What can hang from each mark
tiru: bebof gefo goren
bafa: bebof goren
batul: bafa boke viso
gefo: bebof goren rikik
boke: batul rikik viso ziredi
sovig: bafa batul rikik
ziredi: boke goren tiru
bebof: batul boke goren tiru
sorak: bebof boke
viso: batul bebof boke rikik sovig
rikik: boke sorak viso

Each row was made from one small tree. Brackets hold a mark, then the marks that hang from it, in alphabetical order. Every link used is in the known rows. Write each row's tree.
Each row is shifted at random along 8 fixed directions that mean nothing.
Known rows
{gefo {bebof {boke viso} goren tiru}}: [ -83  -40 -143 -276  210  154 -268  165 -237  256   88  124   28 -246
  447   -7  297   92  -10 -199  175 -263   54   74    1 -108   58   37
 -123   67   83    2   27  -39  235  173  -10 -195  125  432 -139  128
  163  231  157 -155  151  256  283  250  235 -197  390]
{boke {viso rikik} ziredi}: [-137   16 -277 -222  -56   99   15  133  -62    2  -41  -85 -198  -51
    1  211  -13  -36 -123  -56  137 -229   57    8  197  -34  155   -5
  -86   45  127  -62   82  -89  282  305 -280  -43  -54  716 -173  190
   -2  184  -18  -94 -206  -27  133   26   93 -327  143]
{sovig {bafa bebof goren} batul}: [ 134  361 -109 -129  198   48 -393  333  -51   28 -102  -68 -135   91
   36   17  -36  316  190  360   37 -204    6  146 -545  -45  -63  108
 -460 -166  207  -47   82 -233  408  228   51 -273   35  440  -17  189
    1 -195  232 -266 -128  190   33 -260  123  -22  101]
{ziredi {boke batul rikik} tiru}: [ -57  197 -126 -322  -51  188  227  126 -172  -81  182  -21 -269  205
  -18   90   27   88  135  -54  118 -205  207  174 -107 -147  251 -111
 -264  -93    5    4   92 -314  380  379 -156   85  339  722  -67  339
  -83   88   67   35  -98 -147   93  108  130  163  236]
{gefo goren {rikik {boke batul ziredi} {sorak bebof}}}: [  14  643 -212  149  183 -200  215  104 -141  219  -91 -165  -48  205
 -125   50  208  163  153  478  -70 -261  -84  156 -127   66  303  124
 -334   79  196 -340  199 -156  197  418  -11 -429 -128  165   26  -49
   -4  -40  -62 -263  238  140   28  -18  184  121  271]
{tiru {bebof batul {boke viso}} {gefo {rikik sorak}} goren}: [  32   68   86  -33  219  -20   71   93 -216  147  128  -80 -298  122
   15  166   57  -27  197 -251   63 -283   86   55 -196 -336  158   28
 -303   49 -335 -393  205 -218  176  336 -150 -205   90  467 -264  195
  112  204  149   43  326  -41  167 -233  215  523  194]
{viso {bebof goren} boke {sovig bafa}}: [-145  -34    8 -192   64   90  131  159  -33  -29  -88  -52 -150 -206
   84   17  -70  -38 -116   68   99  -73  -83  326 -278  -51   11   30
 -327   -7  110  -54   71 -265  312  384 -121 -236  170  420   13  470
 -130   88  -51 -152 -192  104  -97 -239   85 -148 -133]
{rikik boke {viso {bebof {batul bafa} goren tiru} sovig}}: [-198  138  -86 -266  101  207  204  252  153  102  -74  135  -18  -92
  118   27  126 -334 -130   44  174 -297  143  -23 -237 -180   81 -164
 -143   92  102   20 -304   36  364   -1  126   14  -31  -27  -77  209
  135  258   78 -337   14  326   -6  192  130  236   14]
{rikik {viso bebof {boke batul} {sovig bafa}}}: [-204   56  -24 -151   -6  338  -29  259   63  -97 -156   86  -75  -53
  -99  -92   26 -199 -272  278  205  -86  172   54 -253   47  -21 -102
 -337 -230  117  158 -167 -292  427  177   21 -189  110  362   93  107
 -153   96  133 -240 -267  120  -27  -82   98   62   12]
{sovig {batul {bafa goren} {boke {rikik sorak} ziredi} viso}}: [ -29  441 -403 -370  -55   47 -207  124 -417    1   88 -168 -371  233
 -300   66 -153   30  291  379   13 -255  143  147  -28 -261  135  -34
 -188 -145  -16 -272  194 -331  296  449   17   -3   45  630 -183  312
 -227 -284  212   38  187 -132   40  170  -37  307  444]
{bebof {batul bafa viso} boke tiru}: [ -25  432  -44 -325   85  -92 -213  292   -9  -37  -22   68  -87  391
  -73  104  -38   15  263  231    3 -258  -70   13 -262  -90  109    8
 -232   96  -76 -142  -64 -280  263  368  -87 -204   41  305  -15  196
   13   40  -79 -230 -106  235 -208 -208  185  340 -329]
{gefo {bebof batul {boke viso}} goren}: [ -97  380   24 -204   36  163 -101   95 -160   17 -120  201  -11  188
  107  -85  251  159  214  518  -26 -214  -58  258 -344 -182  128  -38
 -300  -90   13 -135  -14 -327  213  463   36 -159  113  136   76 -121
  -96 -114  -66 -203  -70  121 -211  -50  236  209   82]
{sorak {bebof {batul {viso rikik}} boke tiru}}: [-151   50 -227 -163   72   32  -58  167   57  125   62  189 -206   65
  264  326  156  -28 -133  -65   48 -341  219 -157  194  -41  229   20
 -109  -36 -129  -78  -72 -128  225  183 -178 -229  -10  311 -267 -378
  139  288  210  -63 -161  104   95 -102  108  450  144]
{sorak {bebof {boke {viso rikik} ziredi} goren tiru}}: [-146   92  -31 -251   44  -50  -20   86   25  130   81   48 -115 -132
  248  137  336   65   66   25   -3 -219  -62  101  -68 -250  251  -15
 -158  -62   66  -81   89 -216  140  313 -119 -276  164  229  -66   -6
   41  317   -2  -84  -59   59  -95  -91  138  199  117]
{ziredi {tiru {bebof {boke {viso sovig}}} gefo goren}}: [-318 -447  -66 -603 -179  609   73  -50 -435  -65  291  -26 -344 -208
   68  103  229   95  -20  -29  248 -175  219  247   66 -232  123 -228
 -146  -97 -160  -55    3 -290  274  491 -202  205  303  689 -283   74
  -81  226   91   91   13 -177  184  105   97  296  523]
{bebof batul {boke {rikik sorak} viso} {tiru gefo goren}}: [  21   18  -87 -314   93  134   95  111 -539  243  107  -92 -332   -8
   36  -57  -41   46  223 -105   84 -332  226  267  -38 -154  188   21
  -83  -75 -361 -133  187 -383  138  393  -99 -147  125  590 -324   81
   12  116  262  105  446 -125  232   27  218  587  416]
{viso {batul bafa boke} rikik sovig}: [-192  279 -402 -149   49   84  356   88 -190  120 -155  -36 -240  -36
  -70  140 -410 -143 -148  305   80 -241  -10  265   86  196  163   44
 -223  135    0 -114   83 -141  367  447 -253  -15 -122  551  -80   99
 -106 -108  -39 -161 -136   90  110   44    1   18  147]
{boke {batul viso} rikik {ziredi tiru}}: [-122  398 -464 -238    6   19  -90  234 -106  118   41 -111 -262  169
 -280  310  169   13  198  270  -44 -386  130  -56   87  -91  240   -7
 -131   69   69  109 -142  -97  248  203   -4   82 -111  229 -259  -27
  101  -62   40 -220  -19   27   39  233   95  159  361]
{boke rikik {viso sovig}}: [  16  170  -73 -184   43  227   59  112 -116  -68 -188   52 -200  177
 -220  156   24  -71   43  128  -26 -266   43   69 -209 -332   67  -71
 -239 -213  103   34    6 -364  290  237   41  123  113  315  -97  137
   79   24   33 -112 -193 -100 -137  -34  128  186   47]
{batul {bafa bebof} {viso {rikik sorak}}}: [ -80  229 -276 -304  -62  187  117   10  -91  -60  -66  -47 -101  -14
 -170  138 -117  -51   25  354   49 -279 -132  108 -101 -236   19 -108
 -246   33  189 -185   39 -180  237  445 -253 -114    3  513    6   67
   52   -8  -22 -151 -261   75  -37   79   28  -53   -2]
{bebof {batul boke {viso {sovig rikik}}} {tiru goren}}: [-271   70 -292 -417  -76   28  102  149 -139  -31  -98   68 -336  145
  -46  226  118  -33  131  308  -13 -321    5  163 -110 -192  123  -88
 -121  -13 -133 -163 -148 -313  281  366 -125  109  -58  123 -281  -17
  -72  -82  -92 -135  -67   13 -177 -166   34  789  -13]
{bafa {bebof batul goren tiru}}: [ -49    0 -160 -341   99   94  -51   46 -444  218  195   58  -77 -354
  185 -169   64  167   -2 -120  210 -246   42  310 -139 -257  133  -46
 -182   41  140 -136  125  -60  242  439 -138 -120  119  699 -156  261
   85   43  166   -2  214   76  282  145  124  -29  271]
{batul {bafa bebof goren} boke}: [ -45   22 -390 -253   95  428 -149   80  -64 -124 -127  233 -252  129
  244  214   43  269  -48   56   24 -155  215  136  103  -54  194   90
 -145 -305   67 -196  302 -282  334  325    7 -126   62  741  -76 -330
  -33   32  367    4  -55   -3  105  -38   24 -158  433]
{rikik {boke ziredi} sorak}: [  -8   82 -254 -248  -69  392 -121   39 -141   45  160  -61 -220  170
 -292  266  156   18    1  313  129 -359  187 -163  187 -124   97 -193
  -63  -68  443  -84   51  -93  340  290  162  181  -83  456 -364  -51
   25  -47  190 -147  221  -79  223  230  120   17  388]
{bafa {bebof {batul viso} {boke ziredi} {tiru gefo}} goren}: [-161  364  246 -380 -144   52 -533  232  195 -215  198   88 -167  193
  -44   19  293   45  380   35  134 -214   98 -195 -570 -601  111 -353
 -333 -233   15 -183 -107 -259  334  204    0  131  187  210   70  253
   -8   92   75 -133   88   54 -205 -376  183  713 -300]
{ziredi {boke batul viso} goren tiru}: [  -8   86 -147 -218   83  342  107  298  -72  -29  -73  118 -112  157
  133  131  201  142  124   69   60 -196  249   95  -60  -21  329   -3
 -116 -120   11  194    8 -176  365  190  -80  -61  287  417  -44  -57
   -9  272  191 -122 -151   69  132  140  210 -228  438]
{rikik {boke batul} sorak {viso bebof}}: [-138  105 -111 -135   16  111  -48  109   80   96   76  131   69  -64
  -77  -24  111 -310 -121  218  217 -309   13 -183  -51 -143   43 -257
 -199  221  367  -95 -245  124  252  219  -69  -43 -101  251  -46  156
   31  187  -62 -351  -61  226  158  358  131  -75  176]
{tiru {bebof boke goren}}: [ -85  114  146 -290   37  169 -148   74  181  -67   47  169 -101  120
   55  215  248  144  199  173   12 -167 -189   26 -346 -260   45 -121
 -326  -65  226 -149   44 -234  237  347  -26 -118  172  193  -38  132
   21  142 -114 -209  -38  134 -178 -197  191  152 -100]
{viso {batul bafa {boke ziredi}} {bebof goren} rikik}: [-199  326 -168 -205  -32  -36  402  -57  -27   55  120 -111 -304 -207
 -150  117  -98 -206  127  289    3 -238 -114  221 -222 -449  185 -167
 -332   18  103 -174  124 -117  251  459  -32  151  102  289  -61  350
 -165 -155  -36  -72  -23  -66 -138   51  -68  127   94]
{viso bebof {sovig {rikik boke}}}: [-280   -1 -162 -160  -49   93  205  107   27  -32  -21    1  -38 -359
  173   80  -69 -158 -264   50  247 -166  -58   92  -68  153  -66  -87
 -267  181  262 -169 -113  -58  356  253 -325  -88  -49  519  -29  444
  -51  176 -180 -252 -310  234  131   67   88 -150   -8]
{sorak {bebof batul {boke {viso rikik {sovig bafa}}} goren}}: [-230  184  -24 -249   50   38 -193  166    9  171  -55  -21 -166  -33
  159   72   17 -196  -17  145  124 -245   56  261 -303 -155   33  -52
 -260  133  -26  -54 -215 -116  300  298 -141 -125  101  230 -129  324
  -46   64  -25 -143 -201  162  -44    6   55  263  100]
{rikik {boke ziredi} {sorak {bebof batul}} {viso sovig}}: [  54  449  -71   32  132    3  -43  369   32   80  -68    1 -131  381
 -180   86   66   23  -52  422   44 -299  172 -161 -118  244  116  106
 -199   53  157 -248 -107 -186  291   32  166 -321 -291   33 -126   -7
   68   37  127 -368  155  219   81  -92  187  363  -25]
{sorak {bebof tiru} {boke batul rikik {viso sovig} ziredi}}: [-183  482 -241 -153   47 -294  -65  263 -180   85   42 -141 -322  177
   21   -1  174   61   29  140   45 -237  116   99 -130  -12  174   21
 -229  119    7 -181 -126 -251  214  231  -52  -19  -11  259 -149  359
  -35  -81  -51 -194   34   34  -31    6   23  596  179]
{bafa {bebof {boke batul rikik {viso sovig}} tiru} goren}: [-281   99 -169 -308    5  295 -237  113  -86   45  -91  343  -91 -233
  248 -134  194  -35  -96   10  114 -181  161  280 -195 -256  209 -137
 -157 -238   32   63  -67 -281  285  276 -155  -19  161  352   82 -106
  -56  252  153  -50  -70   50  -20  110   98  380  372]
{sovig {bafa bebof} rikik}: [-130   -9 -520 -309  -35  335  -98  141  -88  -77 -211  -33 -364    0
   87  341   73  324  -74  487  -36 -336  126  307   49  256  -90  202
 -161 -149   36  -21  -26 -393  277  359 -115 -246 -210  585 -345 -326
  -37 -137  160 -167 -345   37   -2 -131   20  -21  268]
{batul {viso {boke {rikik sorak} {ziredi goren}} sovig}}: [-255  137  -90 -211 -150  279  157   -1 -357   16  -86  -92   41 -296
 -333  -52  -64 -216  -69  234  234  -79   -7  188  -73 -197  123 -275
 -185 -120  265  -21  117 -161  354  405 -194  -32  251  465   68  475
 -120   58    4  -24  179   23  150  281  128  -31  305]
{batul {bafa {bebof goren}} boke}: [-175  190 -480 -560 -121  520 -106   31 -202  -86  -34  115 -429  222
  -23  197  146  364  226  740  -81 -308  113  343  -23   -8    3    6
 -112 -185  106 -105   -4 -411  229  415  194  149  -88  388 -300 -379
 -145 -414  181 -157   44  -42  -73  159  -15  173  445]
{batul {boke {viso sovig}}}: [  90  213   49  -66  215   49 -103   54 -147   59 -130  225   99   87
 -124   31  111 -100   99  172  -36 -120 -207   11 -247 -356  206  -87
 -308 -139  292  -64  147 -244  271  410   48 -105  210  246  172   10
  101   65  -79 -179 -159   99 -130  -70  186   47   15]
{boke {batul bafa} rikik {viso sovig} ziredi}: [-127  547 -424  -66  152  168 -145  290   27  178 -267 -119 -143   54
 -255  223  -50 -283  -44   96   49 -259  169   -9  -35    8  189   15
 -115   24  199  160 -136   -7  377   59   82  119 -131  256  -78  132
  122   -1   78 -270    7  198   68  306   72  -46  402]
{viso {batul boke} sovig}: [ -43   73 -288   15  216  266  -41   86 -224  287  -90  171  -15 -149
  -26  165  -90 -159 -227   61  158 -234  112  -86  169   32  203  -60
 -169  -71  276   87  101   45  427  244   13   32  -13  444 -115 -223
  109   18  229 -157   98  151  369  193  112  -77  475]
{tiru {bebof batul} {gefo goren {rikik boke}}}: [-164  441   15  -58   32   40  245  106  -47   12  -35 -100 -126  138
   47   41  134   61  163  127  146 -212   57   76 -343  -44  107 -105
 -435   12  -98 -320   47 -154  350  300 -133 -148    5  373  -22  182
   58   52  -61 -218  171  155   89 -167  261  373   50]
{ziredi {boke {batul bafa} rikik viso} {tiru bebof goren}}: [-313  242 -380 -445  -52  344  282  118   26  -82  -12  -16 -393  212
   23  299  262   36  196  281  -37 -257  156  318 -147 -168  259 -106
 -183   15 -119   44 -120 -232  272  329  -70  208  206  238 -188  -47
  -48   55  -12 -124 -169   -8 -138  258   18  419  505]
{boke {batul bafa {viso bebof}} ziredi}: [  -9  366 -350 -144  102  186  -75  208 -123    4  -23  -76 -201  -15
 -281  119   63   17   37  275  -25 -198   93   -6    5  -58  170  101
 -221 -152  131   13   46 -211  223  264   85 -144  -49  444  -50  -83
  -31  -54  174 -162 -119   90  -17   72   29 -284  246]
{batul {bafa bebof} {viso boke}}: [-174  342  -89 -278  -58   69 -368   15   58 -147   -1   98  -68  226
 -322  172  112  -90  226  591  -43 -244 -209    4 -404 -508  -19 -291
 -391    2  330 -128  -90 -175  256  424   70  164  133  109   51   90
   23 -278 -129 -267 -260  100 -292   -6   49  327 -149]
{tiru {gefo rikik} goren}: [-239  260  -99 -426 -280  619  295  -54    9 -175 -105 -119 -291  260
 -384  300  345  262  385  764    0 -348  -27  142 -355 -301  -38 -332
 -333 -326  112   46 -149 -431  315  410   65  374   57  175 -247 -329
  -20 -268  -87 -231   26 -143 -219 -142  194  439  144]
{tiru {bebof {boke viso}} {gefo goren}}: [-239 -109  -55 -467 -173  472 -180   31 -160 -143  -16   65 -286  105
  126  147  275  145   98  209  105 -202  161   76    3 -126   64 -160
 -150 -210 -109  -90    7 -335  226  416  -97   38  128  518 -168 -192
 -114  116   39  -83  -60  -58  -13  -48  157  205  327]
{rikik {boke batul ziredi} sorak viso}: [ 138  197 -243   90  318 -280 -217  198 -224  349   16   -2   30   80
 -188   19   -9 -132  -33   70   28 -308  -46  -54  177  101  295  152
 -119  308  253 -242  152   81  148  328  -38 -461 -278  379  -94  159
  107  184  -23 -265  230  219  279  200  200 -275  257]
{boke batul {viso bebof}}: [  64   57 -263  -67  188   23  -96  155 -107   74   17   96 -317   33
  -71  187  103  -27    6   69 -100 -363  101  -14   23 -295  167   87
 -175    9   63  -22  -36 -138  111  262   60   45  -82  314 -284 -124
   56   12  129 -147 -219  -62  -19   30   44  -97  265]

Write each row's tree
[-155  452  -20 -176  -50    6  143  318    1 -124  206  -66 -225  157
  -57   48   61  288  101  302  121  -88   50   59 -271  168  172    8
 -366   10   43 -173   76 -311  365  303 -115 -231   89  424  -30  244
  -84   -1   27 -209   44   83   -6 -318  202  404 -149] => {viso {boke {ziredi {tiru {bebof batul}}}}}
[-244  135 -166 -327   91 -128 -209   93   34  258   63   78  -44 -215
  331  181  130  -62  138  -88  124 -332 -136  117 -211 -190    5 -136
 -181  314  204  -84 -104  107  226  206 -141   42   12  207 -159  411
  183   55 -109 -265  167  304  129  259  154  244  180] => {bafa {bebof {boke rikik} goren tiru}}
[-187   -2 -298 -217  -19  305  151  254 -167    4  -75  109 -339  -79
  126   99  -68  -22 -213  270   95 -278  215  166   97  210   55   54
 -110   26  -31   94 -148 -201  300  187 -125  136  -89  421 -218  -50
 -166  -14  117 -205 -279   54  143   88   32  -98  253] => {ziredi {boke {viso batul bebof sovig}}}
[  58  445 -246 -145  124  278  104  185 -165  -85 -106  -54 -386  214
    9  111  -30  403  212  248 -102 -304  214  294 -198  -29  179  218
 -301 -213 -242 -245  153 -434  214  374   63 -181  -90  494 -167 -203
   15 -119  224  -81   36  -11  -75 -299  160   16  148] => {tiru {gefo {bebof {batul {bafa goren}}}}}
[-199  433  -76 -156  -24  449  493  157  336  -20  -96  124  -91   39
   73  337  460  243  217  314  -42 -259   66   32 -292 -113  290  -97
 -294 -266  -92   85 -162 -290  315  213  -99 -214   65  -27  -43 -654
  244  344   50 -259  -44  168 -196 -310  307  485   92] => {ziredi {tiru {bebof batul goren} {gefo rikik}}}
[-134  -62 -143 -294  -60  310  506   50 -194  -68  -10   95 -230  -33
 -115  181   85  -63   23  141  -11 -219  136  273  -32 -312  407 -133
 -187 -174  -61  108   23 -273  330  429 -233   70  333  307  -35   10
  -83  240   32   47 -315 -143  -60   47   79   61  268] => {ziredi {boke {batul {viso rikik sovig}}} goren tiru}
[-111   84 -119 -312 -120  455  150   70 -175 -168  -69 -138 -230   78
  107  112  150  279   53   85  161 -225  197   73  -63  -56   40  -79
 -254 -219   -4 -131   85 -279  340  338  -51   48   75  653 -103   21
   -8   -5   77 -113   10  -34  101  -94  193 -134  197] => {tiru {gefo bebof goren}}
[ -80  486 -125 -146  -71  312  280  118  -75 -163 -113  -72 -194  155
 -183   42 -177   32  -33  570   99 -175   73  111 -282   13    7  -75
 -372 -285  104 -198   61 -492  432  368  -65 -162  130  452   76    0
 -174  -94  144 -113 -140   16  -75 -160    3  503   24] => {viso {batul bafa boke} {sovig {rikik {sorak bebof}}}}
[ -37  299 -346   35  218  174   90  167 -335  388  -83 -118   14 -281
 -100   66 -408 -279 -248   54  215 -164  127   93   74  207  131    6
 -196   39  250   45  155    7  459  254  -99 -208   68  588  -53  201
   80   10  256 -106  215  222  436  319  128   66  566] => {viso {boke {rikik sorak}} {sovig {batul bafa}}}
[ -30  175 -312 -206  205   85  -72  157    3   37  -16  102  -80   46
  258  239   40   53  -28 -127  100 -208   66  -75    5  -50  147   17
 -177   11  175 -147  151  -47  359  220   -1  -97   40  555  -50  -17
  202   92  191 -180   13  236  160   39   93   68  187] => {batul {bafa {bebof tiru}} boke}
[-209  225 -391  -99   62  -23  434  255 -144  129   67 -160 -434 -106
   17  150   27  202   69  239  -46 -198  132  303    8  254  275  198
 -222   46 -126  -18  139 -274  197  230  -58 -147  -35  296 -229   46
 -131  -84  129 -139  165  -39   95  -17   91  246  409] => {viso bebof {boke batul rikik {ziredi {tiru goren}}}}
[-288  -61 -215 -330 -102  379   91   16 -159   14   10  -73 -132 -119
  144  126  279   45  -29  -57  258 -348  183   76   41 -177  -55 -130
 -210    3 -110 -134 -146  -75  289  217 -141   12  -51  612 -239  160
  114  130   29 -126   89   64  264  215  193 -188  339] => {tiru {gefo {bebof goren} {rikik viso}}}
[-190  138 -117 -193  -12  220  315  201   99 -134 -119  198 -335  188
   88  312  152  147  147  376 -123 -315  153  178 -169  -86  220   29
 -211 -117 -313   44  -69 -383  213  221 -126 -104  103   17 -192 -238
  -43  247  114 -148 -216  -19 -207 -125  142  491  209] => {ziredi goren {tiru {bebof {boke rikik {viso batul}}}}}
[-175   74  -44 -469 -224  415  482  109    6 -396   28  -11 -270  160
  -51  220  202  438  182  461   46 -193   -1  221 -271 -101   83 -115
 -293 -121   37  -96  -28 -398  299  442 -194    7  195  399 -136  120
  -88  112  -82 -178 -263  -55 -210 -198  144   63  -37] => {ziredi goren {tiru bebof}}
[  94  391 -200    9  297 -111 -299  374   10  151 -175  -72 -153  143
  -11  220  -63   67   91  151  -20 -131   35   31 -220   87  213  188
 -296 -106  177  -71  167 -146  456  225   95 -284  -56  290  -27  172
  -19  -52  150 -244   18  220   12 -306  111   40  165] => {viso {sovig {bafa goren} {batul {boke ziredi}}}}
[ -27    5  -36 -277   59  481   15 -133 -298  140  109   17  -67 -357
 -101   67  316  173  130  146   72 -197  -47  135 -165 -370  119 -183
 -308 -308  256   26  165 -194  195  449   56  -72  232  451 -114 -222
  171   87  128  -56  161   14  133   94  195  -97  477] => {tiru {bebof goren} gefo}
[  10  161 -215  -81  163  -44  -95   76 -140  209  -79 -173   89 -125
  -25  123  -63 -127  -14  205  148 -282 -160  122 -102   57  -38  -17
 -273  219  355 -144   73  -25  332  435 -199 -392  -18  543  -96  361
   92   90  -88 -248  -92  274  197  141  162 -209  166] => {sovig bafa {rikik boke sorak}}
[  45  548 -206  -73   45  -57  -97  172 -319   46  128 -193 -340  402
 -310   11  113  219  315  534  -59 -409  131   28 -140   20   43   93
 -380    1 -149 -341  -41 -419  115  320    4 -251 -184  345 -216 -102
   -5 -180   79 -201  124  -18   92  -75  155  439  175] => {tiru {gefo {rikik {boke {batul viso}} {sorak bebof}}}}
[-205   15 -211 -337    9  158  457   22 -158   12  -10   59 -188   -6
   65  320  284   66  172  327  -22 -338    6  247 -125 -180  141 -117
 -238  106  -29    1  -70  -99  211  282  -54   43  166   98 -248  169
  102   45  -54 -200  -74   83   29  361  149  167  465] => {ziredi {boke {rikik viso}} goren {tiru bebof}}
[ -83  209 -180  -25   95  219  285  136   52  155   91 -134  -82   50
   77  525  302  112   86  133  108 -347  172 -168   70  -67  202  -55
 -169   54  158  -60   31   48  367  104    4  -84  103  180 -296  -27
  205  183  254 -165  257  137  277  175  207  102  551] => {gefo {rikik {sorak {bebof {boke {ziredi goren tiru}}}}}}
